Below are the code and all the weights of a small trained network. Each question names an input and a class and asks about switching units off, where a switched-off unit gives its printed mean instead of its output.

import numpy as np


def w(rows, s, z=0):
    codes = np.array(rows[::2]) - 128.0
    scale = np.full(codes.shape[1], s)
    scale[-1] = z or s
    return codes * scale


def f(y):
    return np.maximum(y, 0)


def log_softmax(a):
    a = a - a.max(-1, keepdims=True)
    return a - np.log(np.exp(a).sum(-1, keepdims=True))


def net(x, mask):
    res = np.array(x, float).reshape(1, 7) / 4 @ E
    y = f(res @ A[0][:, :-1].T + A[0][:, -1])
    res = res + np.where(mask, y, B[0][:, -1]) @ B[0][:, :-1]
    return log_softmax(res[-1] @ U[:, :-1].T + U[:, -1])


A, B = {}, {}
E = w([
[127,129,129],'x0',
[127,131,128],'x1',
[203,241,196],'x2',
[239,69,76],'x3',
[129,130,130],'x4',
[130,128,128],'x5',
[115,231,1],'x6',
],0.0055)
A[0] = w([
[187,221,178,91],'n0',
[106,77,92,110],'n1',
[173,115,115,194],'n2',
[163,137,112,255],'n3',
[31,129,225,166],'n4',
[98,109,185,93],'n5',
[236,44,55,162],'n6',
[155,96,214,98],'n7',
[140,172,51,69],'n8',
[107,99,108,214],'n9',
[71,164,132,200],'n10',
[115,175,101,106],'n11',
[136,92,167,79],'n12',
[90,190,64,84],'n13',
[140,102,42,194],'n14',
[109,73,104,88],'n15',
[215,202,185,169],'n16',
[210,158,161,133],'n17',
[42,149,135,187],'n18',
[131,73,190,77],'n19',
[121,175,94,115],'n20',
[251,74,91,123],'n21',
[167,97,209,88],'n22',
[108,66,102,163],'n23',
[152,97,78,209],'n24',
[145,191,43,77],'n25',
[216,176,154,174],'n26',
[127,72,234,93],'n27',
],0.011,0.0049)
B[0] = w([
[52,123,117,202],'n0',
[19,161,106,182],'n1',
[170,152,198,191],'n2',
[139,82,195,228],'n3',
[198,153,143,253],'n4',
[172,142,94,168],'n5',
[158,192,165,254],'n6',
[120,73,4,193],'n7',
[145,90,70,181],'n8',
[77,112,186,215],'n9',
[216,128,196,219],'n10',
[174,66,67,167],'n11',
[117,149,2,157],'n12',
[193,73,68,197],'n13',
[103,119,177,230],'n14',
[46,175,96,170],'n15',
[16,72,137,232],'n16',
[58,152,141,190],'n17',
[191,198,199,230],'n18',
[158,135,44,182],'n19',
[146,58,103,173],'n20',
[177,223,169,223],'n21',
[118,104,32,187],'n22',
[54,166,158,210],'n23',
[106,131,163,216],'n24',
[148,71,46,198],'n25',
[59,122,145,214],'n26',
[175,136,32,216],'n27',
],0.0054,0.0059)
U = w([
[171,88,8,50],'0',
[128,121,143,246],'1',
[124,103,150,212],'2',
[23,135,126,28],'3',
[135,130,129,171],'4',
[206,186,163,1],'5',
],0.015,0.0053)

Each question gives the input, the list of numbers given to net, and the class t.
The units are the neurons (one row each of A and B). Each row of codes is followed by its name. A weight is (code - 128) times the scale printed after its matrix; where a second scale follows, it is the last column's (A, B and U).
mask holds one flag per neuron, in row order. A switched-off neuron (its flag False) gives its mean, the last column of its row in B, instead of its output. The means were averaged over made-up inputs and are rounded, as every weight is.
A unit's drop is (log p(t) with every unit on - log p(t) with that unit switched off) / (log p(t) with every unit on - log p(t) with every unit switched off).
The circuit of an input: a set's keep is (log p(t) with only the set's units on - log p(t) with every unit switched off) / (log p(t) with every unit on - log p(t) with every unit switched off). Starting from the 12 units with the biggest drops (on a tie, the unit counted first), units are removed one at a time, each time the one whose removal leaves the highest keep (on an exact tie, the one counted first), for as long as the keep stays at least 0.8.
units of the circuit, in order: the units of the circuit, biggest drop first
top k neurons: the k neurons with the biggest drops, biggest first
drop of u: that unit's drop, to one decimal
input [0,2,6,-2,7,5,8], class 0: units of the circuit, in order : [n25, n13]
input [2,-3,-4,8,2,6,-5], class 5: units of the circuit, in order : [n21, n6]
input [7,-8,7,8,-6,1,2], class 2: units of the circuit, in order : [n16]
input [7,0,-6,-8,3,0,3], class 5: units of the circuit, in order : [n18, n10, n16]
input [-6,-2,7,-3,1,3,-6], class 3: top 2 neurons : [n16, n0]
input [8,-3,8,-1,5,7,3], class 3: units of the circuit, in order : [n16, n0]
input [3,-6,7,7,1,-1,4], class 3: units of the circuit, in order : [n16, n26]
input [5,2,-3,-5,-2,4,7], class 0: units of the circuit, in order : [n13, n25]
input [-2,6,-2,-6,0,-7,-7], class 0: top 2 neurons : [n27, n7]
input [-4,0,-5,-7,1,3,7], class 0: top 3 neurons : [n13, n25, n11]
input [2,7,-7,5,2,-8,4], class 1: top 2 neurons : [n16, n6]
input [2,-6,4,-7,-4,2,8], class 0: top 2 neurons : [n13, n25]
input [-3,-6,6,-4,-5,-6,-8], class 0: drop of n22 : 0.1
input [-8,0,-2,5,6,-7,-8], class 0: drop of n27 : 0.2
input [7,-4,2,7,-6,-6,-8], class 0: drop of n7 : 0.4
input [4,-5,-8,2,-4,2,2], class 3: top neuron : [n1]
input [-5,4,7,-4,-4,2,3], class 3: top 3 neurons : [n16, n0, n26]
input [-5,-1,8,-7,8,1,-4], class 3: top 2 neurons : [n16, n0]
